Below is a small trained network, with its code and all its weights. Each question gives an input and a class and asks what happens when units are switched off, that is, made to give their printed mean instead of their output.

import numpy as np


def w(rows, s, z=0):
    codes = np.array(rows[::2]) - 128.0
    scale = np.full(codes.shape[1], s)
    scale[-1] = z or s
    return codes * scale


def norm(h):
    return h / np.sqrt((h * h).mean(-1, keepdims=True) + 1e-5)


def f(y):
    return y / 2 * (1 + np.tanh(0.7978845608 * (y + 0.044715 * y**3)))


def log_softmax(a):
    a = a - a.max(-1, keepdims=True)
    return a - np.log(np.exp(a).sum(-1, keepdims=True))


def net(x, mask):
    res = np.array(x, float).reshape(1, 5) / 4 @ E
    u = 0
    for l in range(2):
        y = f(norm(res) @ A[l][:, :-1].T + A[l][:, -1])
        res = res + np.where(mask[u : u + 11], y, B[l][:, -1]) @ B[l][:, :-1]
        u += 11
    return log_softmax(norm(res)[-1] @ U[:, :-1].T + U[:, -1])


A, B = {}, {}
E = w([
[127,125,133,127,126,123,129,128],'x0',
[136,63,1,65,110,45,40,91],'x1',
[76,83,117,11,139,206,122,232],'x2',
[87,59,141,157,248,145,183,45],'x3',
[128,129,130,128,128,129,125,125],'x4',
],0.0063)
A[0] = w([
[141,128,149,114,146,96,145,149,131],'L0N0',
[155,137,128,143,172,112,132,95,22],'L0N1',
[115,109,145,102,83,158,107,171,20],'L0N2',
[178,211,179,117,40,148,127,181,129],'L0N3',
[172,202,170,254,119,80,148,78,165],'L0N4',
[148,130,72,96,26,80,59,139,69],'L0N5',
[200,143,89,172,98,43,94,26,105],'L0N6',
[122,97,87,67,143,102,92,119,33],'L0N7',
[90,107,170,113,175,179,184,84,91],'L0N8',
[181,180,162,161,107,94,89,131,12],'L0N9',
[156,47,92,88,179,115,109,45,3],'L0N10',
],0.0081,0.0047)
B[0] = w([
[129,130,117,136,135,149,96,127,130],'L0N0',
[100,140,154,117,137,123,99,100,127],'L0N1',
[93,188,151,133,148,121,110,96,135],'L0N2',
[44,109,50,180,81,126,117,140,206],'L0N3',
[151,81,77,4,72,170,106,46,254],'L0N4',
[245,175,196,81,202,113,165,105,202],'L0N5',
[129,174,176,254,174,90,145,212,213],'L0N6',
[140,103,117,107,30,156,131,105,156],'L0N7',
[204,137,157,156,156,170,106,153,191],'L0N8',
[176,96,99,143,82,156,162,126,142],'L0N9',
[41,91,124,162,42,146,129,110,168],'L0N10',
],0.0072,0.0083)
A[1] = w([
[132,74,132,190,177,129,132,31,101],'L1N0',
[28,31,97,82,207,120,133,105,97],'L1N1',
[121,220,110,130,78,170,170,134,61],'L1N2',
[181,155,137,2,131,130,149,89,78],'L1N3',
[147,112,191,119,179,172,176,84,134],'L1N4',
[40,113,122,207,169,73,129,104,2],'L1N5',
[10,163,103,178,100,143,85,209,85],'L1N6',
[134,45,129,73,122,174,111,34,68],'L1N7',
[116,186,87,123,52,122,90,67,137],'L1N8',
[98,131,100,107,32,111,135,82,79],'L1N9',
[101,158,123,159,183,185,151,216,83],'L1N10',
],0.0084,0.0043)
B[1] = w([
[53,160,119,46,124,106,136,138,234],'L1N0',
[227,101,127,204,48,188,142,143,192],'L1N1',
[117,75,140,113,78,103,161,63,162],'L1N2',
[2,142,91,83,171,87,41,148,215],'L1N3',
[122,159,100,138,196,96,56,151,237],'L1N4',
[18,18,200,119,121,25,15,161,144],'L1N5',
[166,220,147,72,137,49,235,24,205],'L1N6',
[176,201,121,164,119,137,214,64,255],'L1N7',
[96,72,167,159,188,184,118,193,220],'L1N8',
[140,41,140,138,122,214,91,206,196],'L1N9',
[93,74,184,141,138,57,165,201,191],'L1N10',
],0.008,0.0052)
U = w([
[155,52,94,164,22,226,141,114,254],'0',
[249,208,126,192,128,59,105,154,116],'1',
[96,193,165,80,77,79,237,150,84],'2',
[99,151,81,15,127,105,48,171,131],'3',
[114,235,116,112,200,170,129,32,96],'4',
[34,61,147,183,110,46,81,101,100],'5',
[130,89,182,174,222,164,132,238,85],'6',
],0.018,0.0028)

Each question gives the input, the list of numbers given to net, and the class t.
The units are the neurons (one row each of A and B). Each row of codes is followed by its name. A weight is (code - 128) times the scale printed after its matrix; where a second scale follows, it is the last column's (A, B and U).
mask holds one flag per neuron, layer by layer. A switched-off neuron (its flag False) gives its mean, the last column of its row in B, instead of its output. The means were averaged over made-up inputs and are rounded, as every weight is.
A unit's drop is (log p(t) with every unit on - log p(t) with that unit switched off) / (log p(t) with every unit on - log p(t) with every unit switched off).
The circuit of an input: a set's keep is (log p(t) with only the set's units on - log p(t) with every unit switched off) / (log p(t) with every unit on - log p(t) with every unit switched off). Starting from the 12 units with the biggest drops (on a tie, the unit counted first), units are removed one at a time, each time the one whose removal leaves the highest keep (on an exact tie, the one counted first), for as long as the keep stays at least 0.8.
circuit, biggest first: the units of the circuit, biggest drop first
most important unit: the unit with the biggest drop
k most important neurons: the k neurons with the biggest drops, biggest first
top k neurons in layer l: the k neurons of layer l with the biggest drops, biggest first
drop of u: that unit's drop, to one decimal
input [4,6,5,1,6], class 0: most important unit => L0N10
input [3,-1,6,0,2], class 2: circuit, biggest first => [L0N4 L1N6]
input [8,-3,6,0,5], class 2: circuit, biggest first => [L0N5 L1N6]
input [-4,0,7,-4,6], class 2: circuit, biggest first => [L0N4 L1N6]
input [-3,-4,2,0,2], class 2: circuit, biggest first => [L0N5 L1N6]
input [1,8,7,1,3], class 0: 2 most important neurons => [L1N1 L0N10]
input [-8,1,0,6,6], class 5: top 4 neurons in layer 0 => [L0N4 L0N5 L0N10 L0N7]
input [5,6,5,1,-5], class 0: 2 most important neurons => [L0N10 L1N1]
input [-1,-7,7,-1,5], class 2: circuit, biggest first => [L1N6 L0N5]
input [3,1,-7,4,5], class 5: 2 most important neurons => [L0N6 L0N5]
input [5,0,3,-5,3], class 2: 3 most important neurons => [L0N4 L0N3 L1N6]
input [-4,3,-1,-7,3], class 1: 2 most important neurons => [L0N4 L0N5]
input [1,1,-6,6,-1], class 5: top 2 neurons in layer 0 => [L0N6 L0N5]
input [-4,8,7,1,4], class 0: circuit, biggest first => [L1N1]
input [4,1,7,6,-4], class 0: top 2 neurons in layer 0 => [L0N6 L0N5]
input [-6,-7,2,-1,-7], class 2: drop of L0N3 => 0.1
input [3,-2,-3,-1,6], class 0: drop of L0N4 => 0.6
input [-8,4,-2,-2,-1], class 1: drop of L0N6 => 0.5
input [-7,-2,4,-6,5], class 2: drop of L1N4 => 0.0
input [7,-5,-8,0,5], class 0: circuit, biggest first => [L0N4]
